Below is a small trained network, with its code and all its weights. Each question gives an input and a class and asks what happens when units are switched off, that is, made to give their printed mean instead of their output.

import numpy as np


def w(rows, s, z=0):
    codes = np.array(rows[::2]) - 128.0
    scale = np.full(codes.shape[1], s)
    scale[-1] = z or s
    return codes * scale


def f(y):
    return np.maximum(y, 0)


def log_softmax(a):
    a = a - a.max(-1, keepdims=True)
    return a - np.log(np.exp(a).sum(-1, keepdims=True))


def net(x, mask):
    res = np.array(x, float).reshape(1, 6) / 4 @ E
    y = f(res @ A[0][:, :-1].T + A[0][:, -1])
    res = res + np.where(mask, y, B[0][:, -1]) @ B[0][:, :-1]
    return log_softmax(res[-1] @ U[:, :-1].T + U[:, -1])


A, B = {}, {}
E = w([
[151,143,36,134,117,144],'x0',
[123,233,190,178,47,102],'x1',
[56,174,88,187,187,119],'x2',
[28,144,92,81,94,192],'x3',
[123,98,154,168,170,204],'x4',
[77,2,162,151,129,114],'x5',
],0.0091)
A[0] = w([
[103,181,223,233,163,107,213],'n1',
[80,217,72,108,55,124,171],'n2',
[150,179,33,152,192,137,191],'n3',
[91,18,147,117,201,116,248],'n4',
[167,143,254,165,69,96,195],'n5',
[254,143,166,88,139,127,225],'n6',
[138,193,178,132,37,116,188],'n7',
[188,177,62,133,96,46,161],'n8',
[111,133,31,92,202,194,220],'n9',
[186,101,81,132,137,61,164],'n10',
[133,169,177,99,100,91,180],'n11',
[149,36,117,65,27,129,252],'n12',
[118,172,90,100,47,90,148],'n13',
[55,71,130,221,198,121,232],'n14',
],0.0076,0.0035)
B[0] = w([
[137,255,169,132,158,76,241],'n1',
[125,188,43,49,93,163,238],'n2',
[170,132,52,206,175,161,219],'n3',
[27,80,140,100,140,59,254],'n4',
[155,192,242,149,128,171,242],'n5',
[184,73,178,143,169,140,224],'n6',
[146,167,159,61,123,164,236],'n7',
[253,120,75,126,91,72,207],'n8',
[79,101,30,141,218,144,242],'n9',
[167,73,95,177,97,88,183],'n10',
[178,191,169,77,72,141,194],'n11',
[129,28,151,133,87,166,229],'n12',
[152,116,87,53,43,115,198],'n13',
[14,144,69,183,103,52,241],'n14',
],0.0069,0.0081)
U = w([
[73,139,134,173,87,46,145],'0',
[126,160,19,162,203,196,111],'1',
[74,2,105,76,172,126,254],'2',
[164,81,176,145,77,209,115],'3',
[208,105,80,141,123,91,29],'4',
[124,158,95,44,22,135,64],'5',
[152,175,198,116,174,127,89],'6',
],0.0094,0.002)

Each question gives the input, the list of numbers given to net, and the class t.
The units are the neurons (one row each of A and B). Each row of codes is followed by its name. A weight is (code - 128) times the scale printed after its matrix; where a second scale follows, it is the last column's (A, B and U).
mask holds one flag per neuron, in row order. A switched-off neuron (its flag False) gives its mean, the last column of its row in B, instead of its output. The means were averaged over made-up inputs and are rounded, as every weight is.
A unit's drop is (log p(t) with every unit on - log p(t) with that unit switched off) / (log p(t) with every unit on - log p(t) with every unit switched off).
The circuit of an input: a set's keep is (log p(t) with only the set's units on - log p(t) with every unit switched off) / (log p(t) with every unit on - log p(t) with every unit switched off). Starting from the 12 units with the biggest drops (on a tie, the unit counted first), units are removed one at a time, each time the one whose removal leaves the highest keep (on an exact tie, the one counted first), for as long as the keep stays at least 0.8.
circuit, biggest first: the units of the circuit, biggest drop first
top k neurons: the k neurons with the biggest drops, biggest first
drop of u: that unit's drop, to one decimal
input [-6,1,-1,-3,5,7], class 0: top neuron	[n14]
input [-6,8,-2,3,-1,1], class 6: top 4 neurons	[n5, n1, n14, n8]
input [1,4,8,3,-5,-5], class 5: top 2 neurons	[n13, n2]
input [-8,-5,4,6,-7,-4], class 1: circuit, biggest first	[n9, n12]
input [3,-4,-8,-1,-7,-3], class 4: circuit, biggest first	[n8, n6]
input [-6,1,-3,-1,3,8], class 0: top 4 neurons	[n14, n5, n9, n1]
input [4,6,4,-4,-3,-4], class 5: circuit, biggest first	[n2, n13]
input [7,0,7,-6,4,7], class 0: top 2 neurons	[n14, n4]
input [-5,-3,-7,-4,-7,3], class 3: top 2 neurons	[n5, n9]
input [-7,-1,-1,0,4,5], class 0: circuit, biggest first	[n14, n9]
input [-2,6,6,-3,-2,-2], class 6: top 2 neurons	[n1, n5]
input [-1,2,5,-3,8,3], class 0: drop of n14	0.3
input [-7,1,-2,3,6,6], class 0: drop of n1	0.2
input [4,8,-5,-8,4,-5], class 6: circuit, biggest first	[n5]
input [-6,5,-1,-1,-3,2], class 6: drop of n5	0.1
input [-2,-1,-8,0,2,-2], class 3: drop of n12	0.1
